Below is a small trained network, with its code and all its weights. Each question gives an input and a class and asks what happens when units are switched off, that is, made to give their printed mean instead of their output.

import numpy as np


def w(rows, s, z=0):
    codes = np.array(rows[::2]) - 128.0
    scale = np.full(codes.shape[1], s)
    scale[-1] = z or s
    return codes * scale


def norm(h):
    return h / np.sqrt((h * h).mean(-1, keepdims=True) + 1e-5)


def f(y):
    return np.maximum(y, 0)


def log_softmax(a):
    a = a - a.max(-1, keepdims=True)
    return a - np.log(np.exp(a).sum(-1, keepdims=True))


def net(x, mask):
    res = np.array(x, float).reshape(1, 7) / 4 @ E
    u = 0
    for l in range(4):
        y = f(norm(res) @ A[l][:, :-1].T + A[l][:, -1])
        res = res + np.where(mask[u : u + 3], y, B[l][:, -1]) @ B[l][:, :-1]
        u += 3
    return log_softmax(norm(res)[-1] @ U[:, :-1].T + U[:, -1])


A, B = {}, {}
E = w([
[226,153,50],'x0',
[33,53,82],'x1',
[105,12,91],'x2',
[141,88,55],'x3',
[113,229,50],'x4',
[252,122,130],'x5',
[125,172,176],'x6',
],0.0027)
A[0] = w([
[180,143,120,110],'L0N0',
[189,50,119,254],'L0N1',
[253,149,113,54],'L0N2',
],0.0043,0.0018)
B[0] = w([
[164,84,112,162],'L0N0',
[59,60,183,251],'L0N1',
[254,49,181,195],'L0N2',
],0.0036,0.0025)
A[1] = w([
[113,193,167,254],'L1N0',
[151,205,111,253],'L1N1',
[151,254,148,121],'L1N2',
],0.0078,0.00082)
B[1] = w([
[62,26,148,220],'L1N0',
[79,52,125,224],'L1N1',
[2,16,164,252],'L1N2',
],0.0052,0.0029)
A[2] = w([
[87,132,149,40],'L2N0',
[146,132,147,8],'L2N1',
[17,178,254,233],'L2N2',
],0.0037,0.0012)
B[2] = w([
[134,124,158,146],'L2N0',
[138,112,128,128],'L2N1',
[102,2,127,255],'L2N2',
],0.0058,0.0031)
A[3] = w([
[120,112,137,2],'L3N0',
[228,251,47,251],'L3N1',
[126,114,132,29],'L3N2',
],0.0025,0.0007)
B[3] = w([
[140,201,113,128],'L3N0',
[24,13,252,253],'L3N1',
[141,154,98,128],'L3N2',
],0.0029,0.00034)
U = w([
[88,187,37,82],'0',
[37,53,154,202],'1',
[127,251,127,13],'2',
[251,134,146,148],'3',
[125,254,120,2],'4',
],0.014,0.0082)

Each question gives the input, the list of numbers given to net, and the class t.
The units are the neurons (one row each of A and B). Each row of codes is followed by its name. A weight is (code - 128) times the scale printed after its matrix; where a second scale follows, it is the last column's (A, B and U).
mask holds one flag per neuron, layer by layer. A switched-off neuron (its flag False) gives its mean, the last column of its row in B, instead of its output. The means were averaged over made-up inputs and are rounded, as every weight is.
A unit's drop is (log p(t) with every unit on - log p(t) with that unit switched off) / (log p(t) with every unit on - log p(t) with every unit switched off).
The circuit of an input: a set's keep is (log p(t) with only the set's units on - log p(t) with every unit switched off) / (log p(t) with every unit on - log p(t) with every unit switched off). Starting from all 12 units, units are removed one at a time, each time the one whose removal leaves the highest keep (on an exact tie, the one counted first), for as long as the keep stays at least 0.8.
circuit, biggest first: the units of the circuit, biggest drop first
unit that matters most: the unit with the biggest drop
k most important neurons: the k neurons with the biggest drops, biggest first
k most important neurons of layer l: the k neurons of layer l with the biggest drops, biggest first
drop when u is switched off: that unit's drop, to one decimal
input [8,5,8,5,4,5,6], class 3: unit that matters most -> L1N2
input [2,8,2,3,8,3,2], class 0: circuit, biggest first -> (L1N2; L2N2; L1N0)
input [2,4,7,5,8,-3,2], class 0: 2 most important neurons -> (L1N2; L2N2)
input [4,-6,0,-2,-7,-1,5], class 3: circuit, biggest first -> (L0N2; L1N2; L1N1; L2N2)
input [4,4,-6,1,-5,4,-5], class 3: circuit, biggest first -> (L1N2; L2N2)
input [2,3,-5,5,3,-2,-4], class 0: circuit, biggest first -> (L2N2; L1N2)
input [6,7,1,-1,6,-5,-6], class 0: 3 most important neurons -> (L1N2; L2N2; L1N0)
input [4,7,-8,1,-5,2,2], class 3: drop when L1N1 is switched off -> 0.1
input [1,-8,-5,6,5,3,5], class 1: drop when L1N2 is switched off -> 0.6
input [-3,2,7,-1,8,-4,-6], class 0: drop when L1N0 is switched off -> 0.3
input [-2,-8,8,-7,-1,4,-6], class 3: 2 most important neurons of layer 1 -> (L1N2; L1N0)
input [8,3,0,-6,-7,1,3], class 3: drop when L1N0 is switched off -> 0.2
